Below are the code and all the weights of a small trained network. Each question names an input and a class and asks about switching units off, where a switched-off unit gives its printed mean instead of its output.

import numpy as np


def w(rows, s, z=0):
    codes = np.array(rows[::2]) - 128.0
    scale = np.full(codes.shape[1], s)
    scale[-1] = z or s
    return codes * scale


def f(y):
    return np.maximum(y, 0)


def log_softmax(a):
    a = a - a.max(-1, keepdims=True)
    return a - np.log(np.exp(a).sum(-1, keepdims=True))


def net(x, mask):
    res = np.array(x, float).reshape(1, 5) / 4 @ E
    y = f(res @ A[0][:, :-1].T + A[0][:, -1])
    res = res + np.where(mask, y, B[0][:, -1]) @ B[0][:, :-1]
    return log_softmax(res[-1] @ U[:, :-1].T + U[:, -1])


A, B = {}, {}
E = w([
[208,201,77],'x0',
[80,103,1],'x1',
[127,128,129],'x2',
[47,218,137],'x3',
[129,128,128],'x4',
],0.0061)
A[0] = w([
[167,153,226,246],'n0',
[209,32,114,254],'n1',
[166,82,124,204],'n2',
[63,67,165,240],'n3',
[89,173,134,152],'n4',
[20,253,145,177],'n5',
[162,150,210,234],'n6',
[81,97,9,158],'n7',
[54,58,170,255],'n8',
[241,239,62,173],'n9',
[179,130,107,158],'n10',
[142,111,125,167],'n11',
[88,102,30,153],'n12',
[153,96,125,177],'n13',
],0.016,0.0037)
B[0] = w([
[214,196,175,241],'n0',
[186,20,172,234],'n1',
[152,80,151,182],'n2',
[77,132,211,217],'n3',
[105,169,112,171],'n4',
[64,242,80,244],'n5',
[198,184,167,225],'n6',
[41,58,81,226],'n7',
[70,134,223,229],'n8',
[206,118,3,254],'n9',
[158,103,112,167],'n10',
[135,111,134,150],'n11',
[56,70,88,209],'n12',
[140,95,150,164],'n13',
],0.047,0.0096)
U = w([
[166,116,241,212],'0',
[66,38,178,90],'1',
[99,236,188,175],'2',
[6,157,125,182],'3',
[241,113,113,229],'4',
[140,39,54,33],'5',
[176,233,59,51],'6',
[83,156,3,3],'7',
],0.0039,0.00059)

Each question gives the input, the list of numbers given to net, and the class t.
The units are the neurons (one row each of A and B). Each row of codes is followed by its name. A weight is (code - 128) times the scale printed after its matrix; where a second scale follows, it is the last column's (A, B and U).
mask holds one flag per neuron, in row order. A switched-off neuron (its flag False) gives its mean, the last column of its row in B, instead of its output. The means were averaged over made-up inputs and are rounded, as every weight is.
A unit's drop is (log p(t) with every unit on - log p(t) with that unit switched off) / (log p(t) with every unit on - log p(t) with every unit switched off).
The circuit of an input: a set's keep is (log p(t) with only the set's units on - log p(t) with every unit switched off) / (log p(t) with every unit on - log p(t) with every unit switched off). Starting from the 12 units with the biggest drops (on a tie, the unit counted first), units are removed one at a time, each time the one whose removal leaves the highest keep (on an exact tie, the one counted first), for as long as the keep stays at least 0.8.
circuit, biggest first: the units of the circuit, biggest drop first
unit that matters most: the unit with the biggest drop
k most important neurons: the k neurons with the biggest drops, biggest first
drop when u is switched off: that unit's drop, to one decimal
input [4,1,-4,-2,2], class 5: unit that matters most	n0
input [-6,1,0,1,5], class 3: circuit, biggest first	[n1; n0]
input [-4,1,-8,0,-7], class 1: 2 most important neurons	[n5; n0]
input [-5,-1,-3,-7,6], class 0: 2 most important neurons	[n7; n12]
input [2,4,8,-6,-3], class 5: 2 most important neurons	[n8; n3]
input [0,-1,-7,4,-8], class 2: 2 most important neurons	[n9; n7]
input [0,0,-5,-5,-7], class 0: 3 most important neurons	[n9; n7; n12]
input [1,8,-5,8,1], class 7: 2 most important neurons	[n8; n3]
input [5,1,2,4,3], class 7: 2 most important neurons	[n0; n6]
input [5,0,-7,3,-7], class 6: 2 most important neurons	[n7; n12]
input [-3,7,-8,-3,4], class 1: drop when n11 is switched off	0.0
input [0,2,-6,6,0], class 3: drop when n0 is switched off	0.1
input [-2,-3,3,7,-3], class 2: drop when n9 is switched off	0.2
input [-8,-7,7,2,-4], class 2: unit that matters most	n1
